Below is a small trained network, with its code and all its weights. Each question gives an input and a target symbol and asks what happens when units are switched off, that is, made to give their printed mean instead of their output.

import numpy as np


def w(rows, s, z=0):
    codes = np.array(rows[::2]) - 128.0
    scale = np.full(codes.shape[1], s)
    scale[-1] = z or s
    return codes * scale


def norm(h):
    return h / np.sqrt((h * h).mean(-1, keepdims=True) + 1e-5)


def f(y):
    return np.maximum(y, 0)


def softmax(a):
    e = np.exp(a - a.max(-1, keepdims=True))
    return e / e.sum(-1, keepdims=True)


def log_softmax(a):
    a = a - a.max(-1, keepdims=True)
    return a - np.log(np.exp(a).sum(-1, keepdims=True))


def net(x, mask):
    ids = ['γεηλμξπφψω'.index(c) for c in x.split()]
    T = len(ids)
    res = E[ids] + P[:T]
    u = 0
    for l in range(3):
        q, k, v = (norm(res) @ M[l].T for M in (Q, K, V))
        z = softmax(np.where(np.tri(T) > 0, q @ k.T / 3**0.5, -1e9)) @ v
        res = res + np.where(mask[u], z, O[l][:, -1]) @ O[l][:, :-1]
        u += 1
        y = f(norm(res) @ A[l][:, :-1].T + A[l][:, -1])
        res = res + np.where(mask[u : u + 12], y, B[l][:, -1]) @ B[l][:, :-1]
        u += 12
    return log_softmax(norm(res)[-1] @ U[:, :-1].T + U[:, -1])


Q, K, V, O, A, B = {}, {}, {}, {}, {}, {}
E = w([
[195,147,122,102,170,115],'γ',
[168,111,173,79,134,160],'ε',
[176,170,149,107,126,155],'η',
[118,103,103,52,82,175],'λ',
[134,136,78,78,108,120],'μ',
[164,154,205,148,107,153],'ξ',
[116,153,205,173,113,72],'π',
[78,128,109,124,103,27],'φ',
[111,63,145,107,141,60],'ψ',
[207,220,50,253,48,174],'ω',
],0.0038)
P = w([
[239,132,84,92,62,116],'0',
[254,89,52,217,88,81],'1',
[172,136,148,69,62,109],'2',
[158,117,116,177,143,111],'3',
[87,147,153,58,103,146],'4',
[85,117,132,169,188,166],'5',
[35,159,154,42,136,171],'6',
[48,116,147,161,218,167],'7',
],0.0027)
Q[0] = w([
[86,85,92,226,133,149],'L0H0',
[92,211,131,75,254,158],'L0H0',
[164,98,102,152,159,151],'L0H0',
],0.0092)
K[0] = w([
[245,190,34,103,143,157],'L0H0',
[1,180,185,83,181,176],'L0H0',
[170,195,130,171,54,198],'L0H0',
],0.0063)
V[0] = w([
[67,161,132,96,198,53],'L0H0',
[188,252,76,142,142,143],'L0H0',
[141,61,76,79,134,102],'L0H0',
],0.0038)
O[0] = w([
[253,152,63,148,69,93,47],'L0H0',
[64,233,92,95,197,113,216],'L0H0',
[114,78,43,155,142,252,255],'L0H0',
],0.0032,0.001)
A[0] = w([
[82,170,175,235,89,101,61],'L0N0',
[128,126,190,183,135,31,71],'L0N1',
[56,150,57,233,93,79,124],'L0N2',
[39,144,20,105,53,126,109],'L0N3',
[94,187,171,96,24,127,167],'L0N4',
[125,128,3,137,154,101,123],'L0N5',
[174,175,89,197,148,188,121],'L0N6',
[136,24,183,179,207,109,114],'L0N7',
[184,87,158,126,24,101,65],'L0N8',
[159,149,139,200,150,94,155],'L0N9',
[68,65,198,159,177,153,5],'L0N10',
[29,194,125,82,190,153,91],'L0N11',
],0.0037,0.0028)
B[0] = w([
[232,92,89,201,143,192,184],'L0N0',
[101,40,82,170,165,212,192],'L0N1',
[161,31,75,164,95,76,202],'L0N2',
[130,51,241,78,79,122,197],'L0N3',
[125,158,41,77,185,180,243],'L0N4',
[85,174,38,140,189,83,233],'L0N5',
[94,157,195,79,101,94,226],'L0N6',
[249,154,100,95,181,142,248],'L0N7',
[217,95,56,90,119,175,201],'L0N8',
[105,128,207,119,183,137,224],'L0N9',
[252,124,67,180,206,147,162],'L0N10',
[155,39,173,142,150,145,226],'L0N11',
],0.0034,0.0018)
Q[1] = w([
[106,166,64,29,81,213],'L1H0',
[108,102,199,153,147,98],'L1H0',
[120,95,188,254,170,54],'L1H0',
],0.0049)
K[1] = w([
[106,146,126,196,101,253],'L1H0',
[213,111,158,102,158,58],'L1H0',
[161,122,110,71,127,40],'L1H0',
],0.0053)
V[1] = w([
[104,72,162,41,251,20],'L1H0',
[151,47,88,147,227,173],'L1H0',
[55,221,46,247,124,159],'L1H0',
],0.0024)
O[1] = w([
[62,107,2,49,123,174,203],'L1H0',
[93,163,46,163,46,138,251],'L1H0',
[200,64,225,147,66,159,28],'L1H0',
],0.0033,0.002)
A[1] = w([
[93,124,76,243,152,183,192],'L1N0',
[40,40,143,105,189,46,9],'L1N1',
[217,105,82,203,133,27,33],'L1N2',
[140,127,75,79,166,83,112],'L1N3',
[157,4,191,187,89,130,52],'L1N4',
[140,79,126,59,143,139,47],'L1N5',
[152,168,64,132,67,135,40],'L1N6',
[59,111,133,197,182,142,95],'L1N7',
[108,51,111,123,188,90,35],'L1N8',
[48,3,159,217,98,146,97],'L1N9',
[96,144,178,60,132,113,136],'L1N10',
[192,113,151,119,161,130,74],'L1N11',
],0.0042,0.0014)
B[1] = w([
[129,203,169,82,112,84,215],'L1N0',
[119,145,98,113,40,50,163],'L1N1',
[70,192,154,134,186,120,187],'L1N2',
[131,140,167,167,111,192,251],'L1N3',
[111,200,189,182,168,30,146],'L1N4',
[133,156,133,221,134,119,188],'L1N5',
[103,99,142,161,69,133,173],'L1N6',
[210,208,125,122,146,80,160],'L1N7',
[179,177,144,150,58,157,179],'L1N8',
[86,1,84,176,172,116,153],'L1N9',
[84,172,147,156,139,110,162],'L1N10',
[147,107,106,112,69,117,165],'L1N11',
],0.0046,0.0031)
Q[2] = w([
[3,208,187,122,233,104],'L2H0',
[65,98,142,230,189,62],'L2H0',
[71,53,154,202,56,81],'L2H0',
],0.0049)
K[2] = w([
[17,237,238,1,109,168],'L2H0',
[116,216,126,143,209,213],'L2H0',
[208,222,65,167,199,129],'L2H0',
],0.0043)
V[2] = w([
[40,157,95,187,182,155],'L2H0',
[179,157,124,173,113,252],'L2H0',
[73,104,102,49,101,122],'L2H0',
],0.003)
O[2] = w([
[151,78,171,179,122,37,169],'L2H0',
[165,30,193,2,174,110,251],'L2H0',
[85,132,175,199,97,206,108],'L2H0',
],0.0028,0.0021)
A[2] = w([
[103,168,192,121,92,100,106],'L2N0',
[93,136,145,154,143,84,216],'L2N1',
[70,61,107,163,133,137,136],'L2N2',
[148,139,91,165,54,165,80],'L2N3',
[135,148,120,142,126,172,107],'L2N4',
[73,97,117,117,100,44,39],'L2N5',
[121,117,72,124,132,154,93],'L2N6',
[162,93,253,131,79,95,46],'L2N7',
[79,128,161,137,169,122,142],'L2N8',
[190,45,104,125,96,157,2],'L2N9',
[79,72,107,113,151,148,143],'L2N10',
[119,148,130,60,128,165,114],'L2N11',
],0.0064,0.0025)
B[2] = w([
[111,86,151,123,74,94,177],'L2N0',
[108,81,138,84,98,141,208],'L2N1',
[112,177,127,177,168,173,164],'L2N2',
[97,139,136,64,132,153,204],'L2N3',
[118,121,106,153,140,122,181],'L2N4',
[124,205,137,144,157,211,168],'L2N5',
[147,101,126,159,110,127,184],'L2N6',
[216,243,199,137,153,205,150],'L2N7',
[104,86,136,109,161,167,177],'L2N8',
[209,2,108,63,143,154,212],'L2N9',
[169,158,165,165,173,108,170],'L2N10',
[128,115,115,162,99,75,253],'L2N11',
],0.0063,0.0026)
U = w([
[206,204,245,113,95,176,114],'γ',
[83,211,74,71,55,229,139],'ε',
[115,85,173,217,163,254,4],'η',
[180,137,2,163,123,25,87],'λ',
[196,32,93,55,94,191,178],'μ',
[62,156,91,240,122,131,162],'ξ',
[130,155,155,128,11,15,209],'π',
[40,72,209,71,139,116,205],'φ',
[155,68,200,213,192,37,23],'ψ',
[77,184,99,38,227,111,121],'ω',
],0.0097,0.0028)

Each question gives the input, a string of symbols that net reads in full, and the target symbol t.
The units are the heads (3 rows each of Q, K, V and O) and the neurons (one row each of A and B). Each row of codes is followed by its name. A weight is (code - 128) times the scale printed after its matrix; where a second scale follows, it is the last column's (O, A, B and U).
mask holds one flag per unit, layer by layer, with each layer's heads first. A switched-off unit (its flag False) gives its mean, the last column of its rows in O or B, instead of its output. The means were averaged over made-up inputs and are rounded, as every weight is.
A unit's drop is (log p(t) with every unit on - log p(t) with that unit switched off) / (log p(t) with every unit on - log p(t) with every unit switched off).
The circuit of an input: a set's keep is (log p(t) with only the set's units on - log p(t) with every unit switched off) / (log p(t) with every unit on - log p(t) with every unit switched off). Starting from the 12 units with the biggest drops (on a tie, the unit counted first), units are removed one at a time, each time the one whose removal leaves the highest keep (on an exact tie, the one counted first), for as long as the keep stays at least 0.8.
circuit, biggest first: the units of the circuit, biggest drop first
unit that matters most: the unit with the biggest drop
top k neurons: the k neurons with the biggest drops, biggest first
k most important neurons of layer l: the k neurons of layer l with the biggest drops, biggest first
input ψ γ ξ, target μ: unit that matters most : L0N8
input ε γ ξ ψ γ ε ε, target ψ: 2 most important neurons of layer 1 : L1N0; L1N2
input γ ω γ, target γ: circuit, biggest first : L1H0; L2N7
input γ γ γ ψ, target λ: top 2 neurons : L0N7; L1N8
input ε ψ ξ ψ γ ξ ξ φ, target ξ: circuit, biggest first : L1N9; L2N5; L0N2; L1N1
input γ φ η φ η ψ π, target μ: circuit, biggest first : L0H0; L0N8
input ψ γ γ ξ ω π ψ, target γ: circuit, biggest first : L2N7; L0H0
input λ γ γ λ π, target π: top 2 neurons : L1N0; L0N4
input γ γ ξ γ, target γ: circuit, biggest first : L0H0; L1N8; L1N3
input γ γ λ ω λ γ ξ η, target φ: top 3 neurons : L1N3; L0N0; L0N3
input ψ π φ ω γ ξ ξ, target φ: top 3 neurons : L0N4; L0N2; L1N3
input γ λ ε μ, target ε: 2 most important neurons of layer 0 : L0N5; L0N1
input π π ε γ ω, target γ: top 2 neurons : L2N7; L0N3
input ε μ μ η γ λ ε, target η: top 2 neurons : L1N0; L2N8
input φ γ γ ξ ψ, target μ: circuit, biggest first : L0H0
input φ ψ ξ ψ γ ω, target π: top 3 neurons : L1N0; L0N6; L2N0
input γ μ λ ψ γ φ γ, target ε: top 2 neurons : L0N3; L2N3
input γ ξ ε γ ω, target γ: top 2 neurons : L2N7; L0N3
input γ ξ η π φ λ π, target ε: top 2 neurons : L0N4; L0N8
input η γ ψ γ γ ε π, target π: unit that matters most : L0N4
input η γ γ γ λ ψ, target λ: 2 most important neurons of layer 0 : L0N10; L0N7
input ψ η ω ξ ω ξ π, target γ: top 3 neurons : L2N7; L0N7; L0N4
input γ π λ, target π: top 2 neurons : L2N11; L0N2
input γ γ γ ε γ, target ψ: 2 most important neurons of layer 2 : L2N10; L2N11
input γ ε γ, target ψ: 2 most important neurons of layer 2 : L2N11; L2N10
input ε π ξ γ ξ η γ, target φ: top 2 neurons : L0N7; L2N8
